Below is a small trained network, with its code and all its weights. Each question gives an input and a class and asks what happens when units are switched off, that is, made to give their printed mean instead of their output.

import numpy as np


def w(rows, s, z=0):
    codes = np.array(rows[::2]) - 128.0
    scale = np.full(codes.shape[1], s)
    scale[-1] = z or s
    return codes * scale


def f(y):
    return y / 2 * (1 + np.tanh(0.7978845608 * (y + 0.044715 * y**3)))


def log_softmax(a):
    a = a - a.max(-1, keepdims=True)
    return a - np.log(np.exp(a).sum(-1, keepdims=True))


def net(x, mask):
    res = np.array(x, float).reshape(1, 7) / 4 @ E
    y = f(res @ A[0][:, :-1].T + A[0][:, -1])
    res = res + np.where(mask, y, B[0][:, -1]) @ B[0][:, :-1]
    return log_softmax(res[-1] @ U[:, :-1].T + U[:, -1])


A, B = {}, {}
E = w([
[100,57,144,202,159,95],'x0',
[145,157,102,196,134,76],'x1',
[180,91,116,193,43,81],'x2',
[118,2,147,170,182,213],'x3',
[20,106,151,118,118,5],'x4',
[40,51,25,78,123,185],'x5',
[122,83,175,46,243,50],'x6',
],0.0071)
A[0] = w([
[142,179,160,124,145,172,69],'N1',
[138,161,193,113,155,90,86],'N2',
[129,126,138,134,146,105,18],'N3',
[113,144,194,136,162,95,90],'N4',
[135,133,129,228,129,97,68],'N5',
[128,127,140,249,131,112,131],'N6',
[89,30,134,176,147,194,27],'N7',
[99,112,125,96,130,89,144],'N8',
[200,101,91,113,139,114,61],'N9',
[85,164,182,146,69,157,102],'N10',
[121,111,166,131,169,113,160],'N11',
[97,96,146,145,126,166,9],'N12',
[108,117,183,109,176,88,116],'N13',
[149,147,152,148,124,143,45],'N14',
[116,155,138,196,102,122,103],'N15',
[67,150,143,118,100,144,106],'N16',
[58,128,75,92,163,103,3],'N17',
[116,161,146,150,167,227,48],'N18',
],0.02,0.0027)
B[0] = w([
[127,143,104,185,152,225,176],'N1',
[121,111,127,239,75,100,193],'N2',
[117,129,164,140,120,94,139],'N3',
[156,95,122,190,133,57,189],'N4',
[159,212,203,95,83,146,204],'N5',
[127,215,213,59,97,149,223],'N6',
[75,6,173,92,41,119,254],'N7',
[137,157,120,120,204,104,184],'N8',
[223,101,115,127,97,90,154],'N9',
[132,135,39,62,131,73,179],'N10',
[186,86,181,127,161,102,188],'N11',
[96,77,153,133,84,160,166],'N12',
[190,100,165,156,195,74,214],'N13',
[69,168,115,143,105,169,155],'N14',
[121,194,153,89,81,104,193],'N15',
[103,131,71,73,166,83,157],'N16',
[20,140,128,124,210,151,203],'N17',
[185,125,105,121,214,229,202],'N18',
],0.024,0.014)
U = w([
[131,184,188,94,100,110,162],'0',
[141,106,177,212,166,47,142],'1',
[111,131,19,81,94,94,10],'2',
[21,129,140,131,214,97,132],'3',
[165,97,96,139,156,221,135],'4',
[87,2,169,74,103,150,143],'5',
[196,98,72,121,73,116,253],'6',
[106,153,83,227,83,131,42],'7',
],0.0093,0.0049)

Each question gives the input, the list of numbers given to net, and the class t.
The units are the neurons (one row each of A and B). Each row of codes is followed by its name. A weight is (code - 128) times the scale printed after its matrix; where a second scale follows, it is the last column's (A, B and U).
mask holds one flag per neuron, in row order. A switched-off neuron (its flag False) gives its mean, the last column of its row in B, instead of its output. The means were averaged over made-up inputs and are rounded, as every weight is.
A unit's drop is (log p(t) with every unit on - log p(t) with that unit switched off) / (log p(t) with every unit on - log p(t) with every unit switched off).
The circuit of an input: a set's keep is (log p(t) with only the set's units on - log p(t) with every unit switched off) / (log p(t) with every unit on - log p(t) with every unit switched off). Starting from the 12 units with the biggest drops (on a tie, the unit counted first), units are removed one at a time, each time the one whose removal leaves the highest keep (on an exact tie, the one counted first), for as long as the keep stays at least 0.8.
circuit, biggest first: the units of the circuit, biggest drop first
top k neurons: the k neurons with the biggest drops, biggest first
drop of u: that unit's drop, to one decimal
input [-2,-4,0,-8,-4,-8,-6], class 7: circuit, biggest first -> N1, N2
input [-7,-6,-1,7,-5,-2,7], class 4: circuit, biggest first -> N18
input [7,-8,-8,5,3,-2,4], class 1: top 2 neurons -> N13, N4
input [-3,1,-3,6,-4,-1,2], class 4: top 2 neurons -> N18, N1
input [-6,-1,5,7,-3,-8,3], class 4: circuit, biggest first -> N1, N7
input [-8,7,0,-1,0,2,1], class 3: top 3 neurons -> N7, N18, N5
input [-6,-3,0,-3,2,0,3], class 3: top 3 neurons -> N11, N9, N4
input [-6,4,6,5,8,5,-1], class 3: top 2 neurons -> N17, N8
input [-2,1,-7,0,-1,-5,1], class 1: top 2 neurons -> N2, N4
input [-6,7,-7,1,-4,1,8], class 1: top 2 neurons -> N13, N2
input [-1,1,-3,3,-7,0,-8], class 4: drop of N18 -> 0.4
input [5,3,-4,-4,-1,5,6], class 3: drop of N17 -> 3.3
input [-5,8,1,4,6,3,-2], class 0: drop of N13 -> 0.2
input [5,-5,-2,0,-2,1,5], class 1: circuit, biggest first -> N13
